Below is a small trained network, with its code and all its weights. Each question gives an input and a target symbol and asks what happens when units are switched off, that is, made to give their printed mean instead of their output.

import numpy as np


def w(rows, s, z=0):
    codes = np.array(rows[::2]) - 128.0
    scale = np.full(codes.shape[1], s)
    scale[-1] = z or s
    return codes * scale


def norm(h):
    return h / np.sqrt((h * h).mean(-1, keepdims=True) + 1e-5)


def f(y):
    return y / 2 * (1 + np.tanh(0.7978845608 * (y + 0.044715 * y**3)))


def softmax(a):
    e = np.exp(a - a.max(-1, keepdims=True))
    return e / e.sum(-1, keepdims=True)


def log_softmax(a):
    a = a - a.max(-1, keepdims=True)
    return a - np.log(np.exp(a).sum(-1, keepdims=True))


def net(x, mask):
    ids = ['γδζηθλμπστψω'.index(c) for c in x.split()]
    T = len(ids)
    res = E[ids] + P[:T]
    u = 0
    for l in range(3):
        r = norm(res)
        for j in range(3):
            rows = slice(2 * j, 2 * j + 2)
            q, k, v = (r @ M[l][rows].T for M in (Q, K, V))
            z = softmax(np.where(np.tri(T) > 0, q @ k.T / 2**0.5, -1e9)) @ v
            o = O[l][rows]
            res = res + np.where(mask[u + j], z, o[:, -1]) @ o[:, :-1]
        u += 3
        y = f(norm(res) @ A[l][:, :-1].T + A[l][:, -1])
        res = res + np.where(mask[u : u + 8], y, B[l][:, -1]) @ B[l][:, :-1]
        u += 8
    return log_softmax(norm(res)[-1] @ U[:, :-1].T + U[:, -1])


Q, K, V, O, A, B = {}, {}, {}, {}, {}, {}
E = w([
[165,132,98,106,118],'γ',
[161,95,53,118,135],'δ',
[137,211,156,136,152],'ζ',
[131,57,113,119,151],'η',
[74,140,74,124,152],'θ',
[148,169,83,131,105],'λ',
[167,88,159,140,177],'μ',
[146,185,90,132,117],'π',
[149,181,88,133,111],'σ',
[170,126,135,202,165],'τ',
[87,88,140,138,54],'ψ',
[221,185,170,186,2],'ω',
],0.018)
P = w([
[112,121,91,150,114],'0',
[81,117,102,169,108],'1',
[185,182,202,34,127],'2',
[124,123,60,128,125],'3',
[63,139,144,195,95],'4',
[115,162,176,12,96],'5',
[128,134,61,114,126],'6',
[85,158,142,207,123],'7',
[162,93,223,60,114],'8',
[110,141,66,97,116],'9',
[91,171,131,214,135],'10',
[104,109,190,32,85],'11',
],0.011)
Q[0] = w([
[192,120,214,53,105],'L0H0',
[92,100,74,37,227],'L0H0',
[130,2,143,19,68],'L0H1',
[42,247,154,136,187],'L0H1',
[78,123,124,207,125],'L0H2',
[121,166,72,101,161],'L0H2',
],0.0064)
K[0] = w([
[95,159,174,190,246],'L0H0',
[36,180,75,122,209],'L0H0',
[45,174,23,124,158],'L0H1',
[90,105,117,21,145],'L0H1',
[153,73,185,3,95],'L0H2',
[195,71,60,161,238],'L0H2',
],0.0043)
V[0] = w([
[94,68,50,1,189],'L0H0',
[191,135,211,134,144],'L0H0',
[144,174,119,118,232],'L0H1',
[163,102,38,140,169],'L0H1',
[106,72,139,171,62],'L0H2',
[177,74,106,214,168],'L0H2',
],0.0052)
O[0] = w([
[56,105,91,45,179,31],'L0H0',
[171,151,100,77,2,72],'L0H0',
[12,107,87,131,163,129],'L0H1',
[210,157,99,128,21,211],'L0H1',
[82,121,166,174,79,182],'L0H2',
[212,146,152,212,129,254],'L0H2',
],0.0058,0.0021)
A[0] = w([
[154,148,160,123,22,142],'L0N0',
[160,214,221,183,121,124],'L0N1',
[45,218,206,158,128,254],'L0N2',
[154,139,223,11,114,127],'L0N3',
[137,119,93,213,44,122],'L0N4',
[110,142,1,88,48,55],'L0N5',
[93,206,29,128,109,143],'L0N6',
[83,109,90,125,178,71],'L0N7',
],0.0077,0.0042)
B[0] = w([
[44,73,159,66,156,207],'L0N0',
[88,99,32,105,149,254],'L0N1',
[198,3,76,137,91,250],'L0N2',
[233,153,26,19,146,176],'L0N3',
[130,105,103,205,156,246],'L0N4',
[194,70,55,67,32,161],'L0N5',
[196,211,92,185,143,195],'L0N6',
[72,129,132,174,99,136],'L0N7',
],0.0067,0.0044)
Q[1] = w([
[158,116,246,17,53],'L1H0',
[156,39,116,131,148],'L1H0',
[122,94,56,254,188],'L1H1',
[73,131,167,214,121],'L1H1',
[241,121,139,78,126],'L1H2',
[121,203,74,135,124],'L1H2',
],0.0092)
K[1] = w([
[113,4,134,100,79],'L1H0',
[124,162,188,140,138],'L1H0',
[138,115,174,174,146],'L1H1',
[151,112,179,136,185],'L1H1',
[145,142,148,176,207],'L1H2',
[115,171,55,94,104],'L1H2',
],0.012)
V[1] = w([
[157,203,148,253,245],'L1H0',
[145,77,43,170,164],'L1H0',
[129,160,182,72,96],'L1H1',
[162,183,155,113,195],'L1H1',
[205,189,211,130,236],'L1H2',
[54,213,106,72,67],'L1H2',
],0.0057)
O[1] = w([
[117,53,163,173,185,219],'L1H0',
[44,142,213,82,133,253],'L1H0',
[222,113,198,195,253,25],'L1H1',
[210,103,239,135,85,87],'L1H1',
[127,232,142,148,52,75],'L1H2',
[141,108,15,213,52,33],'L1H2',
],0.0054,0.0059)
A[1] = w([
[170,92,114,29,117,120],'L1N0',
[59,153,137,218,104,20],'L1N1',
[105,123,246,81,151,106],'L1N2',
[146,126,192,66,103,207],'L1N3',
[78,111,169,114,107,113],'L1N4',
[187,191,121,1,139,17],'L1N5',
[35,94,106,109,133,162],'L1N6',
[52,167,198,149,238,3],'L1N7',
],0.0095,0.0026)
B[1] = w([
[141,93,152,74,146,244],'L1N0',
[237,100,117,128,125,201],'L1N1',
[99,179,143,186,103,170],'L1N2',
[85,123,190,92,150,192],'L1N3',
[99,137,73,155,115,146],'L1N4',
[249,44,119,112,67,237],'L1N5',
[128,183,153,176,154,254],'L1N6',
[217,176,53,181,118,168],'L1N7',
],0.011,0.0046)
Q[2] = w([
[54,183,121,60,64],'L2H0',
[134,205,153,135,61],'L2H0',
[22,164,144,89,86],'L2H1',
[125,125,165,70,63],'L2H1',
[159,59,112,240,157],'L2H2',
[166,199,126,1,190],'L2H2',
],0.0088)
K[2] = w([
[135,196,131,3,47],'L2H0',
[98,186,175,90,126],'L2H0',
[145,39,80,220,181],'L2H1',
[75,8,81,170,55],'L2H1',
[106,154,170,43,67],'L2H2',
[179,94,109,181,210],'L2H2',
],0.0077)
V[2] = w([
[173,154,104,66,126],'L2H0',
[189,150,139,143,84],'L2H0',
[194,160,53,92,167],'L2H1',
[149,68,175,191,179],'L2H1',
[117,81,110,103,254],'L2H2',
[218,181,84,125,195],'L2H2',
],0.0096)
O[2] = w([
[123,67,179,210,189,3],'L2H0',
[61,141,68,100,199,146],'L2H0',
[131,61,108,123,75,158],'L2H1',
[147,57,111,190,152,251],'L2H1',
[105,121,91,167,253,179],'L2H2',
[226,255,108,130,194,166],'L2H2',
],0.0078,0.0037)
A[2] = w([
[104,250,108,131,171,191],'L2N0',
[161,132,100,167,86,119],'L2N1',
[86,110,103,104,207,112],'L2N2',
[174,138,213,77,176,60],'L2N3',
[158,107,63,80,131,132],'L2N4',
[211,154,98,190,170,71],'L2N5',
[30,119,185,115,233,3],'L2N6',
[228,158,135,98,118,79],'L2N7',
],0.011,0.0057)
B[2] = w([
[111,97,163,79,32,187],'L2N0',
[182,156,172,129,145,198],'L2N1',
[126,196,196,169,100,163],'L2N2',
[40,174,51,41,168,177],'L2N3',
[40,161,225,127,144,216],'L2N4',
[123,157,162,96,226,253],'L2N5',
[122,76,254,171,92,154],'L2N6',
[92,58,77,122,125,194],'L2N7',
],0.0089,0.0053)
U = w([
[182,47,130,74,112,161],'γ',
[57,90,80,65,190,183],'δ',
[63,186,195,80,181,69],'ζ',
[78,108,241,174,131,156],'η',
[25,183,73,155,130,252],'θ',
[137,162,97,133,101,109],'λ',
[151,203,187,155,102,103],'μ',
[140,178,105,127,104,125],'π',
[146,180,100,130,107,104],'σ',
[175,119,125,184,224,213],'τ',
[68,8,73,192,121,51],'ψ',
[197,93,147,188,33,48],'ω',
],0.014,0.0014)

Each question gives the input, a string of symbols that net reads in full, and the target symbol t.
The units are the heads (2 rows each of Q, K, V and O) and the neurons (one row each of A and B). Each row of codes is followed by its name. A weight is (code - 128) times the scale printed after its matrix; where a second scale follows, it is the last column's (O, A, B and U).
mask holds one flag per unit, layer by layer, with each layer's heads first. A switched-off unit (its flag False) gives its mean, the last column of its rows in O or B, instead of its output. The means were averaged over made-up inputs and are rounded, as every weight is.
A unit's drop is (log p(t) with every unit on - log p(t) with that unit switched off) / (log p(t) with every unit on - log p(t) with every unit switched off).
The circuit of an input: a set's keep is (log p(t) with only the set's units on - log p(t) with every unit switched off) / (log p(t) with every unit on - log p(t) with every unit switched off). Starting from the 12 units with the biggest drops (on a tie, the unit counted first), units are removed one at a time, each time the one whose removal leaves the highest keep (on an exact tie, the one counted first), for as long as the keep stays at least 0.8.
units of the circuit, in order: the units of the circuit, biggest drop first
k most important neurons: the k neurons with the biggest drops, biggest first
k most important neurons of layer l: the k neurons of layer l with the biggest drops, biggest first
input θ τ ψ η μ ζ ψ ζ τ ω ψ, target ω: units of the circuit, in order : [L2H2 L1H0]
input τ η η τ θ τ τ θ τ μ ψ θ, target ζ: 3 most important neurons : [L0N4 L0N7 L0N1]
input γ τ γ μ, target μ: 3 most important neurons : [L0N3 L1N2 L0N2]
input τ θ τ θ γ π, target γ: units of the circuit, in order : [L1N5]
input τ ψ δ τ ψ π θ ζ ψ, target ζ: 3 most important neurons : [L0N3 L0N0 L1N3]
input ψ τ θ ζ ψ ζ τ η, target τ: 2 most important neurons of layer 1 : [L1N7 L1N6]
input π ψ μ ω ζ, target ω: 2 most important neurons : [L1N5 L0N0]
input τ τ τ, target ζ: 2 most important neurons : [L1N5 L0N5]
input γ ψ ψ σ θ θ ψ τ δ μ, target μ: 4 most important neurons : [L1N7 L1N2 L0N2 L0N3]
input ψ τ θ σ τ τ ω ζ η τ θ, target τ: units of the circuit, in order : [L1N1 L0N1]
input σ δ τ ζ η τ, target δ: 2 most important neurons of layer 0 : [L0N3 L0N1]
input τ τ ω τ η, target ω: units of the circuit, in order : [L2H2 L0H0]
input ζ τ θ ψ ζ, target ψ: 3 most important neurons : [L0N2 L1N5 L0N5]
input θ τ η η ψ θ θ γ ψ τ γ, target ψ: units of the circuit, in order : [L2H2]
input ψ θ τ π θ θ ω τ τ μ θ, target τ: 4 most important neurons : [L0N4 L1N1 L1N3 L0N1]
input μ η τ, target γ: units of the circuit, in order : [L1N5 L1H2 L2N7]
input τ θ τ ψ θ τ θ η ζ τ μ θ, target η: 3 most important neurons : [L0N7 L2N6 L1N1]
input θ λ θ η τ θ, target ζ: 2 most important neurons of layer 0 : [L0N4 L0N7]
input θ ζ μ θ ψ τ ω τ, target ω: units of the circuit, in order : [L2H2 L0H0]
input τ η θ ψ π, target ψ: units of the circuit, in order : [L0N2]
input η τ τ ζ τ δ ω μ, target ω: units of the circuit, in order : [L2H2 L1N5 L0N0 L2N4]
input τ τ θ δ ψ τ ω η μ θ γ, target ω: 3 most important neurons of layer 1 : [L1N5 L1N6 L1N7]
input μ θ η τ θ π τ θ τ ψ π, target ψ: 3 most important neurons : [L0N1 L0N5 L1N5]
input μ τ ζ τ θ τ μ τ τ, target η: 2 most important neurons : [L1N2 L1N3]
input λ γ τ γ θ τ ζ π τ θ σ, target τ: 2 most important neurons : [L2N5 L0N3]
input τ μ η τ η τ ω τ θ, target γ: 2 most important neurons : [L0N3 L1N5]
input τ τ τ θ τ ψ τ τ, target ψ: units of the circuit, in order : [L2H2]
input θ θ η ω θ τ ζ δ ψ τ θ, target ψ: 2 most important neurons : [L0N2 L0N0]
input τ τ τ τ ψ ω, target γ: 2 most important neurons : [L1N5 L0N3]
